Here is a tiny trained network, its code and every weight. The questions are about switching its units off for an input and a class, where a switched-off unit gives its printed mean instead of its output.

import numpy as np


def w(rows, s, z=0):
    codes = np.array(rows[::2]) - 128.0
    scale = np.full(codes.shape[1], s)
    scale[-1] = z or s
    return codes * scale


def norm(h):
    return h / np.sqrt((h * h).mean(-1, keepdims=True) + 1e-5)


def f(y):
    return np.maximum(y, 0)


def log_softmax(a):
    a = a - a.max(-1, keepdims=True)
    return a - np.log(np.exp(a).sum(-1, keepdims=True))


def net(x, mask):
    res = np.array(x, float).reshape(1, 5) / 4 @ E
    u = 0
    for l in range(3):
        y = f(norm(res) @ A[l][:, :-1].T + A[l][:, -1])
        res = res + np.where(mask[u : u + 3], y, B[l][:, -1]) @ B[l][:, :-1]
        u += 3
    return log_softmax(norm(res)[-1] @ U[:, :-1].T + U[:, -1])


A, B = {}, {}
E = w([
[109,132,162,128,66,84,211,196,37,102,58,133],'x0',
[130,98,185,69,128,254,165,111,196,154,157,110],'x1',
[130,129,126,138,131,136,122,129,128,125,128,128],'x2',
[12,157,90,171,84,122,156,87,161,96,238,94],'x3',
[132,134,125,140,132,135,129,134,136,129,123,133],'x4',
],0.0052)
A[0] = w([
[162,158,203,104,56,182,165,182,157,148,162,74,184],'0.n1',
[192,100,150,91,58,100,158,156,157,170,103,125,254],'0.n2',
[56,151,152,165,63,145,252,137,122,122,165,148,41],'0.n3',
],0.0039,0.00082)
B[0] = w([
[141,83,93,91,97,214,98,148,137,141,85,219,217],'0.n1',
[162,41,101,176,103,190,176,74,217,103,218,195,193],'0.n2',
[89,254,97,91,156,30,107,153,83,16,120,142,254],'0.n3',
],0.0054,0.0036)
A[1] = w([
[212,148,154,166,4,165,210,179,67,97,125,164,73],'1.n1',
[88,129,64,202,127,11,173,98,167,101,205,67,24],'1.n2',
[39,154,176,173,85,146,93,112,170,123,193,139,10],'1.n3',
],0.0044,0.0013)
B[1] = w([
[170,102,147,137,59,83,119,175,59,253,95,101,219],'1.n1',
[207,121,163,237,93,171,102,56,207,223,42,58,253],'1.n2',
[131,68,191,95,40,126,38,180,75,131,216,47,203],'1.n3',
],0.0045,0.0042)
A[2] = w([
[168,99,128,82,243,135,53,103,127,146,102,170,65],'2.n1',
[201,114,49,106,170,117,84,95,194,133,37,81,8],'2.n2',
[44,215,182,61,69,150,138,216,110,70,254,185,8],'2.n3',
],0.0043,0.0017)
B[2] = w([
[53,137,125,90,185,130,179,146,128,49,169,171,254],'2.n1',
[111,89,34,127,207,77,162,189,73,54,150,153,242],'2.n2',
[75,160,85,75,254,160,60,167,106,128,138,134,246],'2.n3',
],0.0068,0.0033)
U = w([
[76,157,33,82,213,90,57,214,70,57,145,187,251],'0',
[165,39,163,50,232,227,199,97,221,89,161,210,13],'1',
[221,77,176,172,76,57,146,202,32,183,55,155,67],'2',
[185,51,168,53,40,209,184,190,117,196,48,179,104],'3',
[156,95,31,230,72,85,33,36,219,184,166,40,72],'4',
[64,178,161,83,112,253,47,66,195,173,217,62,97],'5',
[21,249,152,199,58,32,171,112,94,72,52,67,48],'6',
],0.0049,0.0027)

Each question gives the input, the list of numbers given to net, and the class t.
The units are the neurons (one row each of A and B). Each row of codes is followed by its name. A weight is (code - 128) times the scale printed after its matrix; where a second scale follows, it is the last column's (A, B and U).
mask holds one flag per neuron, layer by layer. A switched-off neuron (its flag False) gives its mean, the last column of its row in B, instead of its output. The means were averaged over made-up inputs and are rounded, as every weight is.
A unit's drop is (log p(t) with every unit on - log p(t) with that unit switched off) / (log p(t) with every unit on - log p(t) with every unit switched off).
The circuit of an input: a set's keep is (log p(t) with only the set's units on - log p(t) with every unit switched off) / (log p(t) with every unit on - log p(t) with every unit switched off). Starting from all 9 units, units are removed one at a time, each time the one whose removal leaves the highest keep (on an exact tie, the one counted first), for as long as the keep stays at least 0.8.
units of the circuit, in order: the units of the circuit, biggest drop first
top k neurons: the k neurons with the biggest drops, biggest first
top k neurons in layer l: the k neurons of layer l with the biggest drops, biggest first
drop when u is switched off: that unit's drop, to one decimal
input [-2,-1,-3,8,-2], class 4: top 2 neurons in layer 2	[2.n1; 2.n3]
input [7,4,-3,6,3], class 0: units of the circuit, in order	[2.n3]
input [4,6,7,3,7], class 0: top 3 neurons	[0.n3; 2.n3; 1.n2]
input [2,-7,8,-1,-5], class 2: units of the circuit, in order	[0.n3; 2.n3]
input [7,6,2,6,5], class 0: units of the circuit, in order	[0.n3; 2.n3]
input [0,-1,-5,4,8], class 4: top 2 neurons in layer 1	[1.n2; 1.n3]
input [3,6,2,5,8], class 0: units of the circuit, in order	[0.n3; 2.n3]
input [-6,-8,5,1,-1], class 4: top 2 neurons	[1.n2; 0.n1]
input [8,4,-5,1,5], class 0: top 3 neurons	[0.n3; 1.n2; 2.n3]
input [-1,-7,-4,3,5], class 4: top 2 neurons	[1.n2; 0.n3]
input [-1,1,-2,-1,-4], class 1: top 2 neurons	[0.n3; 0.n2]
input [0,-3,3,6,3], class 4: top 2 neurons	[1.n2; 2.n1]
input [3,-8,-6,-2,-3], class 2: drop when 0.n3 is switched off	0.3
input [-3,-2,2,7,-1], class 4: drop when 1.n2 is switched off	1.2
input [0,-3,-2,7,-5], class 4: drop when 2.n1 is switched off	0.2
input [5,4,-2,3,2], class 0: top neuron	[0.n3]
